Here is a tiny trained network, its code and every weight. The questions are about switching its units off for an input and a target symbol, where a switched-off unit gives its printed mean instead of its output.

import numpy as np


def w(rows, s, z=0):
    codes = np.array(rows[::2]) - 128.0
    scale = np.full(codes.shape[1], s)
    scale[-1] = z or s
    return codes * scale


def f(y):
    return np.maximum(y, 0)


def softmax(a):
    e = np.exp(a - a.max(-1, keepdims=True))
    return e / e.sum(-1, keepdims=True)


def log_softmax(a):
    a = a - a.max(-1, keepdims=True)
    return a - np.log(np.exp(a).sum(-1, keepdims=True))


def net(x, mask):
    ids = ['βγδεζηλμξπφψω'.index(c) for c in x.split()]
    T = len(ids)
    res = E[ids] + P[:T]
    u = 0
    for l in range(2):
        r = res
        for j in range(2):
            rows = slice(2 * j, 2 * j + 2)
            q, k, v = (r @ M[l][rows].T for M in (Q, K, V))
            z = softmax(np.where(np.tri(T) > 0, q @ k.T / 2**0.5, -1e9)) @ v
            o = O[l][rows]
            res = res + np.where(mask[u + j], z, o[:, -1]) @ o[:, :-1]
        u += 2
        y = f(res @ A[l][:, :-1].T + A[l][:, -1])
        res = res + np.where(mask[u : u + 8], y, B[l][:, -1]) @ B[l][:, :-1]
        u += 8
    return log_softmax(res[-1] @ U[:, :-1].T + U[:, -1])


Q, K, V, O, A, B = {}, {}, {}, {}, {}, {}
E = w([
[250,126,155,111],'β',
[85,147,114,67],'γ',
[133,145,164,154],'δ',
[113,77,77,98],'ε',
[71,105,133,125],'ζ',
[94,222,153,27],'η',
[171,102,222,74],'λ',
[149,167,56,183],'μ',
[220,125,94,57],'ξ',
[136,73,92,103],'π',
[86,158,98,104],'φ',
[153,146,115,134],'ψ',
[143,102,120,139],'ω',
],0.018)
P = w([
[47,141,154,164],'0',
[159,152,41,3],'1',
[163,113,69,23],'2',
[180,105,79,35],'3',
[194,97,85,57],'4',
[199,81,108,66],'5',
[192,58,121,83],'6',
[203,78,130,90],'7',
],0.0046)
Q[0] = w([
[202,40,124,163],'0.h1',
[73,224,174,254],'0.h1',
[251,181,136,159],'0.h2',
[198,101,191,236],'0.h2',
],0.0054)
K[0] = w([
[113,143,106,97],'0.h1',
[184,98,63,47],'0.h1',
[34,101,134,171],'0.h2',
[191,2,8,149],'0.h2',
],0.0087)
V[0] = w([
[32,131,190,209],'0.h1',
[149,36,111,192],'0.h1',
[2,85,140,187],'0.h2',
[163,104,213,185],'0.h2',
],0.007)
O[0] = w([
[1,160,71,137,55],'0.h1',
[79,113,247,69,15],'0.h1',
[70,147,78,190,19],'0.h2',
[93,228,97,131,2],'0.h2',
],0.0087,0.0051)
A[0] = w([
[156,2,97,152,162],'0.n1',
[74,88,133,204,254],'0.n2',
[182,97,205,135,190],'0.n3',
[121,180,195,208,53],'0.n4',
[160,37,67,60,140],'0.n5',
[122,188,151,197,213],'0.n6',
[196,118,124,164,152],'0.n7',
[147,37,129,78,162],'0.n8',
],0.0077,0.0052)
B[0] = w([
[165,254,176,171,209],'0.n1',
[131,156,176,163,149],'0.n2',
[90,67,29,104,214],'0.n3',
[211,163,122,126,129],'0.n4',
[85,154,105,195,253],'0.n5',
[157,139,220,47,137],'0.n6',
[81,116,204,56,185],'0.n7',
[111,92,67,186,232],'0.n8',
],0.009,0.011)
Q[1] = w([
[168,112,254,189],'1.h1',
[32,155,203,54],'1.h1',
[58,112,166,137],'1.h2',
[79,118,52,137],'1.h2',
],0.0081)
K[1] = w([
[134,121,51,79],'1.h1',
[192,92,89,158],'1.h1',
[130,2,126,84],'1.h2',
[131,219,160,90],'1.h2',
],0.0096)
V[1] = w([
[205,126,139,218],'1.h1',
[87,60,130,158],'1.h1',
[100,194,104,98],'1.h2',
[162,140,12,77],'1.h2',
],0.011)
O[1] = w([
[167,205,147,248,109],'1.h1',
[56,76,62,155,106],'1.h1',
[129,88,255,104,178],'1.h2',
[92,193,151,93,255],'1.h2',
],0.011,0.0069)
A[1] = w([
[182,138,181,86,176],'1.n1',
[117,99,78,210,50],'1.n2',
[231,130,98,61,16],'1.n3',
[114,116,168,135,62],'1.n4',
[119,136,49,98,254],'1.n5',
[1,174,166,139,97],'1.n6',
[5,151,102,95,12],'1.n7',
[126,24,89,132,148],'1.n8',
],0.0094,0.0052)
B[1] = w([
[75,30,108,213,233],'1.n1',
[232,108,136,180,162],'1.n2',
[151,158,98,29,194],'1.n3',
[38,19,128,124,132],'1.n4',
[107,113,155,129,254],'1.n5',
[71,254,163,124,166],'1.n6',
[136,199,126,155,168],'1.n7',
[251,113,19,150,183],'1.n8',
],0.0051,0.0078)
U = w([
[18,129,161,171,251],'β',
[95,12,138,113,200],'γ',
[142,154,95,159,118],'δ',
[230,212,254,119,167],'ε',
[180,237,28,98,3],'ζ',
[162,115,169,122,72],'η',
[168,145,116,166,127],'λ',
[180,44,250,131,141],'μ',
[246,111,139,87,12],'ξ',
[93,143,143,129,85],'π',
[86,175,83,95,41],'φ',
[87,125,159,56,230],'ψ',
[179,112,172,143,142],'ω',
],0.0069,0.0029)

Each question gives the input, a string of symbols that net reads in full, and the target symbol t.
The units are the heads (2 rows each of Q, K, V and O) and the neurons (one row each of A and B). Each row of codes is followed by its name. A weight is (code - 128) times the scale printed after its matrix; where a second scale follows, it is the last column's (O, A, B and U).
mask holds one flag per unit, layer by layer, with each layer's heads first. A switched-off unit (its flag False) gives its mean, the last column of its rows in O or B, instead of its output. The means were averaged over made-up inputs and are rounded, as every weight is.
A unit's drop is (log p(t) with every unit on - log p(t) with that unit switched off) / (log p(t) with every unit on - log p(t) with every unit switched off).
The circuit of an input: a set's keep is (log p(t) with only the set's units on - log p(t) with every unit switched off) / (log p(t) with every unit on - log p(t) with every unit switched off). Starting from the 12 units with the biggest drops (on a tie, the unit counted first), units are removed one at a time, each time the one whose removal leaves the highest keep (on an exact tie, the one counted first), for as long as the keep stays at least 0.8.
circuit, biggest first: the units of the circuit, biggest drop first
k most important neurons: the k neurons with the biggest drops, biggest first
k most important neurons of layer l: the k neurons of layer l with the biggest drops, biggest first
heads that matter: for each layer, one digit per head in row order, 1 if its drop is at least 0.15 and else 0, layers parted by /
drop of u: that unit's drop, to one decimal
input η η φ η ω η β π, target ε: 3 most important neurons : (0.n1, 0.n3, 0.n7)
input η μ η η, target ε: circuit, biggest first : (1.h1, 0.n3)
input η λ ξ ζ, target ε: circuit, biggest first : (0.h1, 1.h1, 1.h2, 0.n3)
input η ξ ω, target ε: heads that matter : 10 / 11
input ζ ξ γ β, target γ: heads that matter : 10 / 11
input ζ η δ β ω γ, target γ: heads that matter : 11 / 11
input η η δ ξ ξ ξ, target ε: circuit, biggest first : (0.h1, 1.h2)
input η η π γ, target ε: circuit, biggest first : (0.h1, 1.h1, 0.n3)
input ξ η ζ φ η ξ, target ζ: heads that matter : 11 / 01
input ζ ξ ξ, target γ: 2 most important neurons : (0.n2, 0.n6)
input ξ η β η λ β ε, target ζ: circuit, biggest first : (0.n1, 1.h2, 0.h1)
input η η η β η η ζ, target ε: circuit, biggest first : (0.h1, 1.h2, 1.h1)
input ζ η η δ, target μ: 4 most important neurons : (0.n3, 0.n8, 0.n7, 0.n6)
input η η ζ η η ζ γ ψ, target ε: heads that matter : 10 / 10
input η ξ π η, target ε: circuit, biggest first : (0.h1, 1.h2)
input η η ξ π γ, target ε: most important neuron of layer 0 : (0.n7)
input ζ φ ξ, target γ: 4 most important neurons : (0.n2, 0.n8, 0.n6, 0.n1)
input ζ γ δ, target γ: circuit, biggest first : (0.h1, 1.h1)
input η η π μ, target ε: heads that matter : 10 / 10
input η η η μ, target ε: circuit, biggest first : (0.h1, 1.h1, 1.h2)
input η β ε, target ε: circuit, biggest first : (0.h1, 0.n3, 1.h1, 1.h2)
input ζ δ δ λ, target γ: heads that matter : 10 / 11
input ζ η δ, target μ: heads that matter : 11 / 01
input ζ ζ λ η β, target γ: circuit, biggest first : (0.h1, 1.h1)
input η ζ ξ, target ε: most important neuron of layer 1 : (1.n8)
input η η η η ξ μ π, target ε: most important neuron of layer 0 : (0.n1)
input ζ η γ β ξ ξ η, target γ: drop of 0.h2 : 0.4
